Here are made-up elements, facts about them, and rows of numbers that follow some of those facts. Name the element behind each unnamed row.

There are 2 kinds of fact about the elements: ω, Δ.
ω 710 <- K_102,K_123,K_172,K_377,K_553,K_619,K_719,K_880,K_908,K_99
ω 304 <- K_149,K_217,K_239,K_308,K_353,K_412,K_472,K_475,K_482,K_510,K_599,K_601,K_699,K_743,K_767,K_794,K_823,K_826,K_830,K_831,K_868,K_926,K_93,K_95,K_952,K_955,K_966
ω 754 <- K_15,K_241,K_409,K_443,K_497,K_647,K_796,K_870,K_941,K_946,K_953,K_971
ω 792 <- K_187,K_78,K_869
ω 851 <- K_207,K_336,K_525,K_805,K_814
ω 633 <- K_21,K_349,K_437,K_491,K_554,K_621,K_637,K_84
ω 123 <- K_224,K_279,K_31,K_317,K_370,K_499,K_702,K_802
Δ K_217 <- K_123,K_241,K_31
Δ K_279 <- K_123,K_353,K_796
Δ K_553 <- K_123,K_599
Δ K_823 <- K_123
Δ K_437 <- K_15
Δ K_207 <- K_15,K_621,K_971
Δ K_908 <- K_15,K_353,K_599,K_619
Δ K_637 <- K_187,K_497,K_955
Δ K_239 <- K_187,K_31
Δ K_93 <- K_187,K_353,K_831
Δ K_224 <- K_241,K_377,K_702
Δ K_349 <- K_241,K_353,K_370
Δ K_870 <- K_31
Δ K_172 <- K_336,K_702
Δ K_826 <- K_336
Δ K_719 <- K_353
Δ K_510 <- K_353,K_482,K_497,K_767,K_831
Δ K_472 <- K_353,K_946
Δ K_814 <- K_377,K_830
Δ K_443 <- K_412,K_482
Δ K_95 <- K_475
Δ K_802 <- K_475
Δ K_491 <- K_475
Δ K_409 <- K_475
Δ K_805 <- K_482,K_599,K_84
Δ K_926 <- K_482
Δ K_308 <- K_599,K_868
Δ K_941 <- K_699
Δ K_317 <- K_702,K_78,K_794
Δ K_743 <- K_767,K_796,K_955
Δ K_99 <- K_78
Δ K_102 <- K_78
Δ K_953 <- K_78
Δ K_869 <- K_84
Δ K_966 <- K_868
Δ K_21 <- K_880,K_946

Some rows with their names:
K_443: [ -2 -26   4  -6  -9  13 -10  -1  -7   7  -3  -3  -9   5  -3  -9   2  -3
   4 -15   5  13   1  -3  -2  -6  -2  -4  12 -19   2  -3  12  -3   7   3
  -5 -27   0  -2  -2   5  -4  -2  45   3 -16  -4   5]
K_868: [  3 -16   5  -9   1   0   7   0  17  -3  -4   3  13 -14 -17  59   0   0
   0  -7 -36   3   2  12  11   1   7  -9 -10   7 -15   9 -19  -3  27  12
   2  14   3  11   1  -1 -11 -14 -16  11  -2  14 -11]
K_946: [ -4 -32  -2  -6 -13  -5  -4  -4  -8   9  10 -18   9  -9 -15 -11  10   9
   3   6  14  -1   2   7 -33  -8  -2 -26  16   5   7   1 -13  -1 -16  -9
   3  -3  -5  -4   2 -13  -4   7  29   7  -8  -1  10]
K_796: [ -3 -27   1  -7   4  -3  -6   9  -8   9   6 -13   1   8 -12 -25   7   1
   4   1  -8   4  -5   5 -15  -8  -3  -8   8   4  -3 -13  -6  -3 -16   3
   1  -8  -5   1  -1  -2   0  -3  21   3  -5  -5 -10]
K_370: [  0   4   1  -2   9 -10  -4  -2   3  -2   3  -8   3   1   3  -7  -1  -3
   3   0  -3  -6  -8   9 -10  -1   8 -13 -16 -10   4  -5 -29  -7 -16 -10
   3   7  -1  -6   0  12  -1  10 -19  -4   3   6 -18]
K_149: [ -1  16  -1  -1   4   3   4   2   6   4  -1   9   3   0   1  11   1   0
  -4  -2 -14  -8  -1  -2  -3   3   3   9  -1   0   5   0  -2   0   8   5
   2   3   0   2   6  -8   2  -2   2   7   1   4   5]
K_336: [ 10   7 -12  -3  38   2  -2   3  -4  -8   2  -1   0  -5 -28 -28  -8  10
   5   0   6  13  11   8  35   6 -15  12 -45  26  13 -16 -25  -2  -8  -1
   8 -20  -4  -3   5   3   3  16   0 -15  33  11   7]
K_93: [ -4  13   0   4   1   5   1   3  -2   2   0  12  -3   4   9  17   1  -4
  -8  -5  -7 -11   0  -6  -2  -2   5  19  12  -2  10   2   5  -3   6   6
   0   2   3  -3  10  -9  14  -5  -1   8  -6  -2   5]
K_491: [-16 -25  -4  24   4  -2  12  -1   5   5   7  -4  -7   0  14  -3 -11  -6
   9   4  12  10  26  -2  37  -5  -1 -28  15  11 -22  16  39  15   0   0
  -7  -1  -8 -10  -7   7   4   8 -23   1  29 -14   0]
K_952: [ -3  14   3  -2  -1   5   3   3   4   4   0  11   1  -1   0   7   1   0
  -5  -4 -12  -8  -3  -3  -8   2   3  11   1   0   7  -1  -3  -3  10   6
   2   3   0   3   4  -7   2   0   2   7  -2   3   2]
K_499: [ -4   4   5  -3   2  -5  -5  -8   2  -4   2  -3   0  -5   7  -4  -5  -5
   4  -3   1  -2  -8   2   0  -1   8  -6 -17 -16   3   4 -17  -6  -8 -11
   0   4   4  -8  -1   8   9   8 -13  -1  -6   7 -12]
K_78: [-13   4 -17 -13  19 -13  -6   5  -7  -7   3   8   6  -7   3 -32  10  13
  10  15  -9   7  11  -8   2   2  -4 -10  -2  17   5  -3   7 -10   3  -5
   0  14   0   2 -23   6 -27   6   2  -9 -23   5  -7]
K_123: [ 11   3  -2  -6  -5 -10  -2   5  -4  -3  -6 -14   5   7  -4  -5   4   3
  -3   3  19  -7   1   6 -10   3  -6   4 -11   0  -2   4  -3   4  -9   0
   1   8  -3   6   2   8  -5  -8   0 -12   5   0  -9]
K_31: [ -1   4   2  -2  14 -14  -4   1  -1   0   3  -7   2   1   5 -15  -2  -6
   1  -4  -4  -8 -10   8  -5  -3   7  -3 -16  -8   4  -5 -29  -5 -20  -7
   3   8   0  -6   4   9   6   6 -19  -9   0   5 -22]
K_239: [ -7   9   2   4   4   3   1   2  -5   1   1  11  -3   5  11   4   0  -7
  -8  -4  -9 -12   0  -6   5  -1   4  21  12   4   5   0   2  -3   2   6
   2   2   6   0  10  -9  18  -7  -5   9   1  -3   2]
K_619: [ 13   8   3  -4  -6  -6  -3   3  -2   1  -8 -18   8   4 -11  -2   2   7
  -4  -1  15  -5  -2   8 -15   3  -5   0 -15  -8  -7   7   0   5  -7  -3
  -2  14  -8   5   0   1 -18  -8   5 -19  -3   3  -7]
K_941: [  9  20  26  -5 -51 -16  -5 -18 -14   4  -1   8  -1   8  -8  20  20  10
  20  -4 -32  34   1  18  -8   0  -7  -6  43   1 -15 -19   9  12   8  -4
   4  -6  17  10 -15   4  22  12  -3  15  25 -56  17]

Rows to name:
[-17  18   4  19  11  -7   1 -14   7   8   8  -1  -2  -9  17  10 -19 -11
   4 -10  16  -2  15   4  32  -8   0 -10  -2   0 -15  14  31  -1  -6 -13
  -5  -1  -5 -22  -2  13  22  11 -17  12  29  -9 -13] => K_802
[ 11  -2  14  10   5  13  -2 -12   6   6 -13   2   1  -4  -4  -2  -9  -1
   2  14  22  17 -18  -2  19   0   2  18 -14 -11  12  -2  19  -5 -19 -11
  -2  -6  -2   1   2 -18 -30  -7  -8 -24   0  -6   3] => K_207
[  7 -53  -3  -3  -2   9   5  10   7  -3  -7  -5  -4   6  -6  -3   1   1
   8  -4 -11  10   6   3  -7   4  13 -33 -14 -23   3  10 -13  13  15   4
  -3  -9  -6   4 -10  14 -32   7  -6 -28 -13   1   1] => K_84
[  1  -3  -1  -8   4   4   5   7  12   4  -3   5   6  -1  -9  23   0   0
  -3  -7 -24  -6  -4   4  -7   1   3   2  -5  -9  -3   2 -10  -1  14   8
   2   3  -5   4   2  -5 -12  -4   0  -1   1   5  -2] => K_599
[  5 -16   1  -3  14   4   0  -4   1  -9  -3   2   2  -2  -5   4  -2   2
   1  11  22  11   3   4  16  -1   2  15 -10  11  19  -1  -2  -6 -11  -5
   4 -16  -1   9   2   3 -20   2  -1 -12  11  -2  -5] => K_525
[ 13 -27  10  10  -5   8   6   6   8  10 -10 -10   2   4  -6 -32  -1   4
   8  17  -6  15 -27   2  -4   6   8 -27 -19 -31  -8  -5   9  15 -11  -4
  -5  18 -14  -7  -7 -12 -30   5 -31 -34  -9   1   0] => K_621
[-19  -4  -6  -7 -14  -7  -8  -4 -11  -5   6   0   0  -2  11 -14   9   7
   8  19  -4  26  -5 -15  -3  -3  -5  -2   3  24  -4   1  22 -13 -17   5
  -6   3   7   2 -10   8   3  -2  43  18 -21   6   2] => K_953
[-22  -4   5  17   5  -1   1  -7   2  17  10  -7  -2  -2   0  -1 -13  -5
   6  -4  18  12  14   2  23 -14 -13 -16  29  21 -27   5  43   0  -7  -1
  -5 -16  -7 -15  -4   1  16  -1  23  22  27 -17  -4] => K_409
[  2 -11   2 -11  10   9 -10  -3  -4  -5  -9   9 -10  -7  -3   7  -2  -3
   6 -15   8  -5  12  -6  17  -2   0  -6  16 -26  -1   3   8  -4  34 -10
  -6 -22   7   0 -19   0 -20  -5   1 -16 -31  -5   8] => K_869
[  1  36  -8   4  23   8  -1   3  -7  -1   6  13  -9  -9 -13 -17 -10   2
  -2 -18 -17  -2   7  -7  32   8 -15  23 -29   9  -3 -14 -11   0  16   8
   3  -2   5 -11  10 -10  48  11  -4  12  18  24  25] => K_826
[ 25  39 -13  -3  -6  -5   4   0   5 -17  -2 -17   1   3  -9 -11   1   0
  -3   7  33 -15  -7   2 -32  11 -11  -5   0  19 -13 -12 -16   7  -7  -2
   1   2  -2  10  -2  19 -20   0   1   0  15   4  -5] => K_377
[  9  -9  15   1  -4   8  -4  -1   6  21  -6 -16   5   1 -16 -37   0   6
   8  13  -8  19 -34   6 -16  -2  -5 -14  -2 -22 -15 -20  13   2 -20  -5
  -4   3 -15 -11  -7 -18 -26  -4  21 -14 -11   0  -5] => K_971
[ -2 -13  -6  -5   2  -6  -2   5  -4   4   6 -14   0   3 -16 -29   6   1
   6   5  -1   4  -8   4 -22  -5  -7 -12   7  14  -8 -17 -11  -4 -13   5
   2  -6  -5  -1  -4   5   3  -3  22   7   5  -2  -9] => K_241
[  9 -13  -6  -9 -25 -13  -3  -7 -10  -2   2 -23  16 -18  -6  16  10  14
  -7   6  37 -19  16  10 -42  -1  -2 -19  -1   3  10  18 -14  10 -13 -19
   4  11  -5  -1   5 -10  -5   5   7  -5   1   1  16] => K_880
[  4  26   1   2   4  -4  -4 -10   3 -14   4   1  -8  -7   9  -4  -8 -12
   2  -1  10  -3  -9  -4   6   1   3   1 -10  -2  -2  -3 -26  -6  -7 -11
  -1   3   9  -7   1  17  14   8 -19  10  -2  12  -6] => K_224
[ -5 -12   3   2   0  -4  -7   2 -17  -1   6  -7  -9   5   2 -19   5  -9
   1   2   6   6  -7  -4   6 -10  -4   9  16   9  -6 -12   1  -5 -19   2
   0  -7   6   2   3  -4  28 -12  16  12  -2  -4  -5] => K_870
[ -8  24 -14  -4   9  -3   6   6   7  -1   3  10  10  -2   3  -8   7  10
  -1  10 -22   0   0  -6 -16   8  -2   4 -17  23   7  -5   2  -6   2   9
   2  10  -5   0  -2   5  -7   9  14   7  -4  11  -2] => K_794
[ 10  43  18  -7 -32 -12   7 -10   6   8  -5  18  11  12  -7  28  19  18
   9  -4 -57  11   4  24 -21  10  -1   0  28   0  -3 -18  -3  15  25   1
  11  10   7  10  -6   3   9  20 -23   8  39 -52  13] => K_699
[  8 -24   3  -4  10  12  -4  -6   1  -6  -9   6  -4  -1   0  29  -5  -3
  -2  -5  23  10   7   0  27  -3   6  17  -5  -1  22  11   0  -7   3  -4
   0 -28   5  10   2   4 -24  -3   5 -14   2  -8   2] => K_805
[ -4   8   4  -3  -5  14   1   2   3   3  -4  15  -5   0   7  22  -1  -3
  -8 -14 -11  -8   6  -6   1   1   6  13  10 -19  11   8   9  -1  21   5
  -2 -13   2  -1   5  -5   1  -1  12   4 -13  -1   8] => K_926

The same elements again, as new rows of numbers:
Known rows:
K_370: [-35   0 -22   2  -9  17  42 -13 -22 -26 -16 -51  -4  42 -32  21 -33 -20]
K_952: [ -2  22   4  18   3 -17  24  -1   6  22  15   5  19  43 -10 -15  12 -16]
K_966: [ -5  39  -3  10  -9   7  35  -6   9  18  21  13  21  25 -12 -23 -17 -18]
K_926: [ 17  16  12  21  10  -9  16   5  10  19  14   4  21  40  -6 -16  25   2]
K_308: [ -8  40   4  11  -4  31  45 -16   5  11  26  21  29  27 -18 -35  -5 -14]
K_482: [ 16 -38  56  22  10  14  32  25 -24   9 -27  32  22  37   4 -17  27  63]
K_472: [  6  19 -11   8   9  -4  30  19  20  31  26  -8  14  31 -14 -20  13 -10]
K_637: [-29  13  12   1 -24  -9 -13  -4 -38  17  21  14  13  46 -11  -2 -14  -2]
K_437: [  1   2  28  -3  -7   4   9   0   4   6  40   2  24  47 -11 -17  29  -5]
K_621: [-26   5  62  18 -24  29 -29  23 -42 -40  38   6   7  76   4   0  -2  50]
K_84: [ 11  -1  51   7  -4  78  18   7 -31 -28  34  24  40  35  -5 -29   7  48]
K_880: [ 24   4  -7  14   7  60   3  19  17  31  52 -19   4  11 -49 -19  -4  52]
K_553: [ -2  11   7  19   9  38  26 -13  -6  21  33  -3  45   6 -27 -20  55   2]
K_870: [-25  12   5   8   8  21  -7 -38 -21  17  24  -3  29   5 -25 -33  23   7]
K_443: [ 29 -33  47  20  29  28  -8 -35 -17  25  -2  16  35  27 -11 -22  45  66]
K_971: [-36  -1  50   9 -15  38 -21 -27 -51 -30  18  12  18  64 -13 -42 -16  73]
K_336: [-56  -3 -28 -28 -30 -42   3  37  77   0 -19 -40  15  68  -1 -19  34 -13]

Name these rows:
[-11 -14 -16   4 -21 -13   0  17  64  18   1 -19   0  39 -20  -8  48  -3] => K_172
[-44  14 -22  15 -42 -46 -14  11  39 -38  14 -17 -15  19 -15  60 -35  -8] => K_702
[-40 -19  56  -2   4  29  -2 -42 -19   1  17  23  37  39  -3 -72  32  41] => K_15
[ 23  10   5  -7  16  45  -2  38  18  11  66 -21  12  17 -16 -34  -7  33] => K_21

Now the same elements, written a new way:
Some rows with their names:
K_802: [-21 -42  16   2   0 -18   2  -7  -8   5  -9   6  -1  24]
K_336: [-20 -57   6  16   6  -7  -1  -7   6  -3 -11  24 -26  18]
K_554: [ -3 -45  21   4   6 -19   5  -7  14  -8  -2  -2  10   7]
K_794: [-20 -55 -10  36  -4 -21  -4  -5   6 -24  -8  25 -29   7]
K_370: [-18 -54  -2  19  -4   1   3  -9   7  30 -28  -2 -18  11]
K_619: [  8 -48  -4  33   8 -17  -5 -12  20  20 -17  21  27   7]
K_831: [  7 -59  -2  27  -5  -3 -35 -23  -2 -10 -16   2   7  22]
K_952: [-10 -42  13  10  -5 -24   2 -13  -3  -1 -15   1   4  18]
K_966: [ -7 -41  13   8  -7 -24   3 -13  -1  -1 -10   5   6  18]
K_601: [ -9 -43  13   9  -6 -24   3 -14  -4  -3 -10   1   8  15]
K_149: [-10 -40  14   7  -6 -23   2 -13  -3  -3 -14   3   5  16]
K_553: [  1 -42  13  13   3 -20  16 -12  12   2  -7  -1  17  19]
K_353: [ 10 -59  -1  27  -6  -8 -22 -25   2  19 -25   1  12   6]
K_78: [-12 -55  -6  26   3 -15  -1  12   8 -12   0  19 -22  18]
K_172: [ -8 -38  11  15   4 -24  14  -8  12 -14  -3   3  -5  19]
K_412: [ -4 -58   1  29  -4 -18 -10 -16   0  -2 -12  19   5  14]
K_880: [ 11 -42  30  40  18 -22 -20 -14   0  11  -1   0 -41 -12]

Name these rows:
[ -1 -42  18  18  -1 -19   4  -6  -1  -5  -1  13  17  29] => K_443
[-23 -46  12   2   0 -10  19  -6   9   4 -16   8 -20  21] => K_814
[  5 -49   3  25   3  -7   3 -16  24  15 -21  -7  -1   7] => K_123
[-14 -50  -6  25  -8 -11   4  -9  14   1 -21   6 -24   6] => K_830
[  8 -64  -4  33  -6 -12 -20 -18  -5  -7  -8  21  21  21] => K_482

